Here is a tiny trained network, its code and every weight. The questions are about switching its units off for an input and a class, where a switched-off unit gives its printed mean instead of its output.

import numpy as np


def w(rows, s, z=0):
    codes = np.array(rows[::2]) - 128.0
    scale = np.full(codes.shape[1], s)
    scale[-1] = z or s
    return codes * scale


def f(y):
    return np.maximum(y, 0)


def log_softmax(a):
    a = a - a.max(-1, keepdims=True)
    return a - np.log(np.exp(a).sum(-1, keepdims=True))


def net(x, mask):
    res = np.array(x, float).reshape(1, 5) / 4 @ E
    y = f(res @ A[0][:, :-1].T + A[0][:, -1])
    res = res + np.where(mask, y, B[0][:, -1]) @ B[0][:, :-1]
    return log_softmax(res[-1] @ U[:, :-1].T + U[:, -1])


A, B = {}, {}
E = w([
[134,71,215,145,177,31],'x0',
[165,190,72,183,152,37],'x1',
[74,190,146,108,149,119],'x2',
[122,138,100,90,6,80],'x3',
[93,200,178,174,130,108],'x4',
],0.011)
A[0] = w([
[225,164,128,124,125,19,253],'N0',
[59,149,199,87,52,135,147],'N1',
[177,28,127,108,81,148,219],'N2',
[40,211,209,149,134,174,224],'N3',
[122,40,117,57,156,84,131],'N4',
[155,110,179,188,255,184,225],'N5',
],0.0097,0.0053)
B[0] = w([
[80,174,51,137,139,25,255],'N0',
[90,177,67,185,94,81,178],'N1',
[27,127,54,203,54,194,213],'N2',
[53,97,31,113,153,135,218],'N3',
[40,125,193,98,30,162,184],'N4',
[209,2,96,52,199,165,255],'N5',
],0.0095,0.013)
U = w([
[152,98,188,127,56,145,42],'0',
[48,181,68,254,34,139,186],'1',
[160,165,244,128,133,151,2],'2',
[199,62,91,60,200,229,215],'3',
[209,184,129,128,91,4,139],'4',
[104,89,226,58,73,220,38],'5',
[36,97,165,220,181,28,99],'6',
[79,203,138,87,173,200,23],'7',
],0.0095,0.0039)

Each question gives the input, the list of numbers given to net, and the class t.
The units are the neurons (one row each of A and B). Each row of codes is followed by its name. A weight is (code - 128) times the scale printed after its matrix; where a second scale follows, it is the last column's (A, B and U).
mask holds one flag per neuron, in row order. A switched-off neuron (its flag False) gives its mean, the last column of its row in B, instead of its output. The means were averaged over made-up inputs and are rounded, as every weight is.
A unit's drop is (log p(t) with every unit on - log p(t) with that unit switched off) / (log p(t) with every unit on - log p(t) with every unit switched off).
The circuit of an input: a set's keep is (log p(t) with only the set's units on - log p(t) with every unit switched off) / (log p(t) with every unit on - log p(t) with every unit switched off). Starting from all 6 units, units are removed one at a time, each time the one whose removal leaves the highest keep (on an exact tie, the one counted first), for as long as the keep stays at least 0.8.
units of the circuit, in order: the units of the circuit, biggest drop first
k most important neurons: the k neurons with the biggest drops, biggest first
drop of u: that unit's drop, to one decimal
input [6,-8,0,-3,-6], class 5: units of the circuit, in order	N4
input [3,7,2,7,6], class 4: 2 most important neurons	N2; N4
input [-8,-8,-7,-3,-3], class 1: 2 most important neurons	N2; N5
input [2,-2,-6,-1,-3], class 5: 4 most important neurons	N0; N1; N4; N3
input [-5,8,4,8,-5], class 4: 4 most important neurons	N2; N3; N4; N1
input [1,8,-7,-5,1], class 4: 2 most important neurons	N0; N3
input [5,-8,-7,-5,-6], class 5: 2 most important neurons	N4; N2
input [7,8,-3,-6,-3], class 3: 3 most important neurons	N5; N1; N2
input [4,6,4,8,2], class 4: 3 most important neurons	N2; N3; N4
input [6,5,-3,7,-2], class 1: 3 most important neurons	N5; N2; N4
input [2,5,-3,7,3], class 4: 3 most important neurons	N2; N3; N4
input [4,-2,-6,1,2], class 1: 2 most important neurons	N2; N5
input [8,6,-1,-7,-3], class 3: drop of N5	1.7
input [6,0,1,4,-2], class 1: units of the circuit, in order	N5
input [8,-5,-4,0,0], class 5: drop of N1	0.0
input [6,-5,7,-1,-4], class 5: drop of N4	0.8
input [5,-6,8,5,-1], class 1: drop of N1	0.4
